Below is a small trained network, with its code and all its weights. Each question gives an input and a class and asks what happens when units are switched off, that is, made to give their printed mean instead of their output.

import numpy as np


def w(rows, s, z=0):
    codes = np.array(rows[::2]) - 128.0
    scale = np.full(codes.shape[1], s)
    scale[-1] = z or s
    return codes * scale


def norm(h):
    return h / np.sqrt((h * h).mean(-1, keepdims=True) + 1e-5)


def f(y):
    return y / 2 * (1 + np.tanh(0.7978845608 * (y + 0.044715 * y**3)))


def log_softmax(a):
    a = a - a.max(-1, keepdims=True)
    return a - np.log(np.exp(a).sum(-1, keepdims=True))


def net(x, mask):
    res = np.array(x, float).reshape(1, 3) / 4 @ E
    u = 0
    for l in range(4):
        y = f(norm(res) @ A[l][:, :-1].T + A[l][:, -1])
        res = res + np.where(mask[u : u + 8], y, B[l][:, -1]) @ B[l][:, :-1]
        u += 8
    return log_softmax(norm(res)[-1] @ U[:, :-1].T + U[:, -1])


A, B = {}, {}
E = w([
[142,70,117,8],'x0',
[215,142,217,196],'x1',
[73,244,253,117],'x2',
],0.0058)
A[0] = w([
[155,84,57,157,219],'L0N0',
[36,153,159,106,184],'L0N1',
[128,136,251,66,78],'L0N2',
[89,83,69,70,121],'L0N3',
[97,115,53,189,10],'L0N4',
[141,197,138,169,190],'L0N5',
[220,63,122,153,251],'L0N6',
[132,170,177,44,12],'L0N7',
],0.012,0.0033)
B[0] = w([
[62,117,220,32,239],'L0N0',
[77,198,42,167,210],'L0N1',
[196,174,100,128,222],'L0N2',
[157,80,63,122,226],'L0N3',
[166,253,156,28,163],'L0N4',
[146,152,121,183,207],'L0N5',
[59,97,167,151,255],'L0N6',
[160,120,110,28,168],'L0N7',
],0.0083,0.0063)
A[1] = w([
[142,2,143,84,183],'L1N0',
[143,92,132,58,96],'L1N1',
[136,116,104,49,93],'L1N2',
[119,146,130,114,54],'L1N3',
[162,151,148,145,92],'L1N4',
[159,129,161,105,1],'L1N5',
[128,164,144,99,79],'L1N6',
[65,172,140,127,81],'L1N7',
],0.017,0.0044)
B[1] = w([
[52,129,127,255,254],'L1N0',
[130,87,59,253,197],'L1N1',
[146,68,101,175,203],'L1N2',
[157,156,99,116,124],'L1N3',
[74,101,185,100,148],'L1N4',
[125,152,136,140,122],'L1N5',
[169,112,138,113,141],'L1N6',
[174,118,164,85,159],'L1N7',
],0.0079,0.01)
A[2] = w([
[225,116,148,199,4],'L2N0',
[45,12,129,95,101],'L2N1',
[151,139,126,243,181],'L2N2',
[163,86,169,250,140],'L2N3',
[53,46,174,123,230],'L2N4',
[175,82,197,212,203],'L2N5',
[58,132,53,136,137],'L2N6',
[92,142,163,204,98],'L2N7',
],0.011,0.0026)
B[2] = w([
[132,80,205,146,147],'L2N0',
[14,232,172,89,214],'L2N1',
[54,69,107,136,247],'L2N2',
[47,31,124,168,254],'L2N3',
[37,217,213,111,223],'L2N4',
[40,64,201,168,227],'L2N5',
[78,38,201,3,200],'L2N6',
[118,126,44,230,213],'L2N7',
],0.0062,0.0076)
A[3] = w([
[151,156,183,228,12],'L3N0',
[89,70,158,99,97],'L3N1',
[99,154,165,183,42],'L3N2',
[70,31,47,69,3],'L3N3',
[218,255,218,4,104],'L3N4',
[131,132,117,49,132],'L3N5',
[101,211,43,14,49],'L3N6',
[251,49,88,189,128],'L3N7',
],0.0081,0.0027)
B[3] = w([
[97,127,114,56,172],'L3N0',
[161,124,161,123,186],'L3N1',
[114,144,131,80,189],'L3N2',
[141,165,151,69,209],'L3N3',
[175,89,171,249,253],'L3N4',
[178,91,96,115,137],'L3N5',
[120,70,241,148,223],'L3N6',
[82,112,61,197,119],'L3N7',
],0.011,0.0034)
U = w([
[24,109,142,159,221],'0',
[133,219,70,126,3],'1',
[190,109,27,113,62],'2',
[229,134,176,157,188],'3',
[156,80,126,4,77],'4',
],0.021,0.0055)

Each question gives the input, the list of numbers given to net, and the class t.
The units are the neurons (one row each of A and B). Each row of codes is followed by its name. A weight is (code - 128) times the scale printed after its matrix; where a second scale follows, it is the last column's (A, B and U).
mask holds one flag per neuron, layer by layer. A switched-off neuron (its flag False) gives its mean, the last column of its row in B, instead of its output. The means were averaged over made-up inputs and are rounded, as every weight is.
A unit's drop is (log p(t) with every unit on - log p(t) with that unit switched off) / (log p(t) with every unit on - log p(t) with every unit switched off).
unit that matters most: the unit with the biggest drop
k most important neurons: the k neurons with the biggest drops, biggest first
k most important neurons of layer l: the k neurons of layer l with the biggest drops, biggest first
drop of u: that unit's drop, to one decimal
input [0,-6,3], class 4: most important neuron : (L1N0)
input [8,-6,3], class 4: 4 most important neurons : (L0N1, L2N6, L0N6, L3N3)
input [5,0,4], class 3: 2 most important neurons of layer 0 : (L0N2, L0N1)
input [4,4,3], class 3: 2 most important neurons : (L1N0, L0N2)
input [-3,0,6], class 1: 2 most important neurons of layer 1 : (L1N0, L1N1)
input [2,7,3], class 3: 4 most important neurons : (L1N0, L1N1, L0N1, L0N2)
input [7,3,3], class 2: 3 most important neurons : (L0N2, L0N7, L1N0)
input [-2,-2,-1], class 3: 2 most important neurons : (L0N4, L1N0)
input [2,-8,2], class 4: 2 most important neurons : (L0N1, L1N0)
input [2,0,2], class 3: 3 most important neurons of layer 0 : (L0N2, L0N1, L0N3)
input [-7,-5,7], class 1: drop of L1N1 : 0.1
input [-7,-3,-4], class 3: drop of L0N4 : 1.1
input [6,-1,6], class 3: drop of L0N2 : 0.2
input [-2,-1,-1], class 3: unit that matters most : L0N4
